Below is a small trained network, with its code and all its weights. Each question gives an input and a class and asks what happens when units are switched off, that is, made to give their printed mean instead of their output.

import numpy as np


def w(rows, s, z=0):
    codes = np.array(rows[::2]) - 128.0
    scale = np.full(codes.shape[1], s)
    scale[-1] = z or s
    return codes * scale


def f(y):
    return np.maximum(y, 0)


def log_softmax(a):
    a = a - a.max(-1, keepdims=True)
    return a - np.log(np.exp(a).sum(-1, keepdims=True))


def net(x, mask):
    res = np.array(x, float).reshape(1, 7) / 4 @ E
    y = f(res @ A[0][:, :-1].T + A[0][:, -1])
    res = res + np.where(mask, y, B[0][:, -1]) @ B[0][:, :-1]
    return log_softmax(res[-1] @ U[:, :-1].T + U[:, -1])


A, B = {}, {}
E = w([
[147,244,179,128,127,90,132,209,96,194],'x0',
[157,177,132,115,181,173,252,102,183,125],'x1',
[172,161,83,187,1,184,64,65,116,130],'x2',
[85,157,225,58,148,160,185,19,84,70],'x3',
[171,173,182,178,104,132,138,152,114,151],'x4',
[18,98,187,73,107,75,116,106,104,197],'x5',
[149,149,98,62,123,26,64,136,68,109],'x6',
],0.0083)
A[0] = w([
[23,69,98,113,125,97,118,82,110,124,146],'neuron 0',
[58,59,237,136,148,69,80,136,79,155,170],'neuron 1',
[151,120,85,93,78,90,6,190,76,199,252],'neuron 2',
[140,196,100,47,72,174,179,19,93,132,154],'neuron 3',
[146,87,89,63,162,49,83,112,152,74,197],'neuron 4',
[81,131,187,129,158,88,96,127,80,178,146],'neuron 5',
[177,194,108,125,99,145,144,193,93,138,192],'neuron 6',
[127,140,156,137,161,185,223,99,183,169,150],'neuron 7',
[118,79,98,198,135,208,158,192,225,94,209],'neuron 8',
[148,148,81,190,55,147,106,161,133,192,128],'neuron 9',
[114,45,92,116,158,91,139,107,184,80,222],'neuron 10',
[81,137,136,189,72,124,50,158,184,175,212],'neuron 11',
[122,163,165,81,133,140,125,162,120,155,170],'neuron 12',
[183,16,126,139,122,199,165,136,154,132,125],'neuron 13',
[155,152,54,207,7,146,139,170,105,205,220],'neuron 14',
[187,151,129,112,145,162,216,107,112,93,215],'neuron 15',
[104,172,150,148,78,145,121,170,159,134,76],'neuron 16',
[143,47,117,193,155,168,148,120,205,111,99],'neuron 17',
[76,20,114,78,116,173,162,83,158,151,233],'neuron 18',
[111,123,93,138,152,125,28,124,168,200,205],'neuron 19',
[147,123,76,119,116,165,187,4,152,91,210],'neuron 20',
[66,115,172,138,115,96,124,187,100,122,124],'neuron 21',
[173,214,145,144,104,141,96,144,185,171,226],'neuron 22',
[186,254,149,203,164,152,129,221,152,147,218],'neuron 23',
],0.0095,0.0036)
B[0] = w([
[100,200,88,75,149,186,182,143,83,33,208],'neuron 0',
[75,72,132,77,116,82,202,104,41,40,219],'neuron 1',
[37,179,140,119,70,157,127,228,80,168,244],'neuron 2',
[137,188,224,135,177,134,78,58,113,114,215],'neuron 3',
[104,191,158,38,70,168,104,153,191,153,203],'neuron 4',
[88,57,163,112,97,28,221,132,70,37,189],'neuron 5',
[152,116,195,146,219,147,122,208,136,193,192],'neuron 6',
[149,145,134,179,144,121,169,126,196,73,224],'neuron 7',
[140,45,39,180,171,149,178,143,200,122,245],'neuron 8',
[49,75,114,223,100,110,62,167,73,198,207],'neuron 9',
[119,135,96,60,43,205,156,101,176,115,217],'neuron 10',
[43,58,137,183,63,54,144,140,101,168,207],'neuron 11',
[151,152,170,143,114,76,160,163,72,128,168],'neuron 12',
[129,81,33,167,121,240,144,79,156,79,201],'neuron 13',
[44,119,152,213,110,111,97,122,161,216,239],'neuron 14',
[188,218,145,181,185,97,102,90,192,124,210],'neuron 15',
[114,111,154,182,147,125,163,171,133,183,156],'neuron 16',
[153,55,15,150,65,152,183,120,170,89,209],'neuron 17',
[88,115,102,99,71,177,128,49,150,62,236],'neuron 18',
[41,144,127,149,35,149,127,161,115,140,194],'neuron 19',
[209,172,160,182,88,180,21,5,173,109,235],'neuron 20',
[139,118,179,141,128,82,149,151,51,94,174],'neuron 21',
[126,124,171,210,218,89,166,162,91,205,201],'neuron 22',
[156,117,143,179,255,111,215,217,138,150,245],'neuron 23',
],0.0072,0.013)
U = w([
[98,176,95,2,85,182,105,180,119,161,93],'0',
[144,48,26,123,109,197,161,126,178,104,46],'1',
[163,152,171,72,188,158,58,119,112,161,75],'2',
[82,75,159,40,135,66,180,140,23,67,181],'3',
[52,77,135,221,115,91,104,193,70,229,7],'4',
[167,174,183,175,142,144,95,31,129,108,240],'5',
[225,144,159,150,250,100,210,242,129,171,136],'6',
],0.0089,0.0014)

Each question gives the input, the list of numbers given to net, and the class t.
The units are the neurons (one row each of A and B). Each row of codes is followed by its name. A weight is (code - 128) times the scale printed after its matrix; where a second scale follows, it is the last column's (A, B and U).
mask holds one flag per neuron, in row order. A switched-off neuron (its flag False) gives its mean, the last column of its row in B, instead of its output. The means were averaged over made-up inputs and are rounded, as every weight is.
A unit's drop is (log p(t) with every unit on - log p(t) with that unit switched off) / (log p(t) with every unit on - log p(t) with every unit switched off).
The circuit of an input: a set's keep is (log p(t) with only the set's units on - log p(t) with every unit switched off) / (log p(t) with every unit on - log p(t) with every unit switched off). Starting from the 12 units with the biggest drops (on a tie, the unit counted first), units are removed one at a time, each time the one whose removal leaves the highest keep (on an exact tie, the one counted first), for as long as the keep stays at least 0.8.
units of the circuit, in order: the units of the circuit, biggest drop first
top k neurons: the k neurons with the biggest drops, biggest first
drop of u: that unit's drop, to one decimal
input [-8,-2,3,8,-5,-3,8], class 5: units of the circuit, in order -> neuron 20
input [3,4,0,0,-7,-5,-2], class 6: units of the circuit, in order -> neuron 18; neuron 23
input [7,3,-7,-1,-6,3,0], class 3: top 2 neurons -> neuron 5; neuron 1
input [5,4,-4,-7,-6,4,-3], class 6: units of the circuit, in order -> neuron 23; neuron 14
input [-8,-4,-2,7,-3,-4,3], class 5: top 2 neurons -> neuron 20; neuron 8
input [-2,1,-6,8,6,3,-5], class 5: top 3 neurons -> neuron 15; neuron 7; neuron 2
input [-3,-7,4,-3,-8,0,2], class 0: top 2 neurons -> neuron 4; neuron 0
input [-8,4,2,7,-7,0,0], class 5: top 2 neurons -> neuron 20; neuron 3
input [2,0,6,1,8,-8,1], class 6: top 2 neurons -> neuron 23; neuron 6
input [2,5,7,-2,-1,-5,8], class 4: top 2 neurons -> neuron 14; neuron 9
input [-3,-3,-5,4,-7,-7,4], class 0: top 2 neurons -> neuron 4; neuron 8
input [-6,-2,-4,8,-2,-3,8], class 0: top 2 neurons -> neuron 4; neuron 10
input [2,-7,3,1,-5,1,8], class 3: top 2 neurons -> neuron 1; neuron 5
input [8,2,8,3,-3,-8,3], class 6: units of the circuit, in order -> neuron 23
input [-2,-5,7,-1,-7,8,2], class 3: top 2 neurons -> neuron 0; neuron 1
input [2,-4,-3,4,-5,-6,3], class 0: drop of neuron 23 -> 0.1
input [3,-8,-4,-8,-8,5,3], class 3: drop of neuron 5 -> 0.2
input [-7,3,-7,4,1,-5,7], class 5: drop of neuron 20 -> 0.2
